Below is a small trained network, with its code and all its weights. Each question gives an input and a class and asks what happens when units are switched off, that is, made to give their printed mean instead of their output.

import numpy as np


def w(rows, s, z=0):
    codes = np.array(rows[::2]) - 128.0
    scale = np.full(codes.shape[1], s)
    scale[-1] = z or s
    return codes * scale


def f(y):
    return y / 2 * (1 + np.tanh(0.7978845608 * (y + 0.044715 * y**3)))


def log_softmax(a):
    a = a - a.max(-1, keepdims=True)
    return a - np.log(np.exp(a).sum(-1, keepdims=True))


def net(x, mask):
    res = np.array(x, float).reshape(1, 6) / 4 @ E
    y = f(res @ A[0][:, :-1].T + A[0][:, -1])
    res = res + np.where(mask, y, B[0][:, -1]) @ B[0][:, :-1]
    return log_softmax(res[-1] @ U[:, :-1].T + U[:, -1])


A, B = {}, {}
E = w([
[161,137,117,115],'x0',
[129,131,127,119],'x1',
[160,247,80,204],'x2',
[12,174,110,42],'x3',
[158,209,254,124],'x4',
[220,153,98,48],'x5',
],0.0065)
A[0] = w([
[105,171,167,60,109],'N0',
[49,55,91,167,151],'N1',
[138,167,179,130,25],'N2',
[124,209,76,214,188],'N3',
[153,157,212,109,94],'N4',
[66,105,108,206,162],'N5',
[145,152,192,135,34],'N6',
[73,108,129,201,169],'N7',
[78,196,100,76,48],'N8',
[126,48,2,97,123],'N9',
[176,142,150,139,71],'N10',
[135,190,83,185,131],'N11',
[85,172,83,102,76],'N12',
[89,90,161,126,198],'N13',
[139,86,60,143,117],'N14',
[123,125,67,114,112],'N15',
[169,141,115,116,138],'N16',
[49,91,150,150,145],'N17',
[224,46,150,175,72],'N18',
[95,171,247,137,24],'N19',
[65,119,13,110,54],'N20',
[121,86,166,172,250],'N21',
[69,150,138,30,81],'N22',
[130,181,129,143,96],'N23',
[170,178,70,124,135],'N24',
[117,202,95,125,100],'N25',
[73,79,175,211,244],'N26',
[88,126,154,160,240],'N27',
[82,230,77,201,131],'N28',
[149,170,114,88,143],'N29',
[194,126,108,71,225],'N30',
[120,89,110,177,47],'N31',
[120,174,214,125,80],'N32',
[95,204,197,66,50],'N33',
[79,138,172,172,86],'N34',
[208,137,150,199,152],'N35',
[27,172,87,149,142],'N36',
],0.0098,0.0015)
B[0] = w([
[146,154,134,144,192],'N0',
[214,132,148,152,226],'N1',
[162,122,74,185,153],'N2',
[118,87,192,41,235],'N3',
[148,221,49,150,186],'N4',
[206,196,126,114,196],'N5',
[158,125,71,173,156],'N6',
[190,174,103,91,187],'N7',
[75,80,107,143,195],'N8',
[178,168,90,131,254],'N9',
[94,132,85,132,148],'N10',
[118,40,187,83,194],'N11',
[121,79,124,181,170],'N12',
[169,124,165,94,180],'N13',
[166,194,39,171,175],'N14',
[133,163,74,127,154],'N15',
[110,105,158,128,145],'N16',
[90,152,182,73,198],'N17',
[45,92,186,224,223],'N18',
[133,159,97,165,213],'N19',
[127,221,131,254,219],'N20',
[103,119,163,79,179],'N21',
[59,74,194,175,227],'N22',
[100,114,188,138,154],'N23',
[167,93,103,103,177],'N24',
[74,91,166,81,173],'N25',
[149,160,169,62,222],'N26',
[184,140,113,54,171],'N27',
[126,63,238,85,236],'N28',
[119,117,183,121,159],'N29',
[101,176,170,39,188],'N30',
[118,171,103,163,149],'N31',
[187,221,8,173,191],'N32',
[99,154,95,199,219],'N33',
[161,192,138,119,166],'N34',
[79,79,151,143,214],'N35',
[94,144,129,109,219],'N36',
],0.0048,0.0055)
U = w([
[145,189,53,156,37],'0',
[157,130,126,2,252],'1',
[103,36,161,22,91],'2',
[51,70,124,161,128],'3',
],0.011,0.0019)

Each question gives the input, the list of numbers given to net, and the class t.
The units are the neurons (one row each of A and B). Each row of codes is followed by its name. A weight is (code - 128) times the scale printed after its matrix; where a second scale follows, it is the last column's (A, B and U).
mask holds one flag per neuron, in row order. A switched-off neuron (its flag False) gives its mean, the last column of its row in B, instead of its output. The means were averaged over made-up inputs and are rounded, as every weight is.
A unit's drop is (log p(t) with every unit on - log p(t) with that unit switched off) / (log p(t) with every unit on - log p(t) with every unit switched off).
The circuit of an input: a set's keep is (log p(t) with only the set's units on - log p(t) with every unit switched off) / (log p(t) with every unit on - log p(t) with every unit switched off). Starting from the 12 units with the biggest drops (on a tie, the unit counted first), units are removed one at a time, each time the one whose removal leaves the highest keep (on an exact tie, the one counted first), for as long as the keep stays at least 0.8.
units of the circuit, in order: the units of the circuit, biggest drop first
most important unit: the unit with the biggest drop
k most important neurons: the k neurons with the biggest drops, biggest first
drop of u: that unit's drop, to one decimal
input [-4,-4,2,0,7,0], class 0: units of the circuit, in order : [N32 N4]
input [4,-6,-6,8,-4,-2], class 3: most important unit : N20
input [5,6,8,-4,-7,-2], class 2: units of the circuit, in order : [N3 N11]
input [3,8,-3,-8,7,0], class 3: 2 most important neurons : [N18 N35]
input [4,6,3,-5,4,1], class 3: 2 most important neurons : [N35 N18]
input [6,8,-5,8,-2,6], class 3: 2 most important neurons : [N22 N20]
input [7,1,-6,-8,-2,1], class 3: 2 most important neurons : [N18 N3]
input [-7,-7,-6,-5,7,5], class 0: 2 most important neurons : [N4 N32]
input [5,-4,-6,7,4,6], class 3: 2 most important neurons : [N22 N33]
input [-2,-2,-3,7,-4,6], class 3: 2 most important neurons : [N22 N20]
input [-3,3,8,-2,5,1], class 2: drop of N3 : 0.2
input [-8,3,7,-1,1,-8], class 1: drop of N7 : 0.1
input [8,-5,-5,-7,0,6], class 3: drop of N35 : 0.1
input [0,4,-6,-4,5,-8], class 1: most important unit : N26
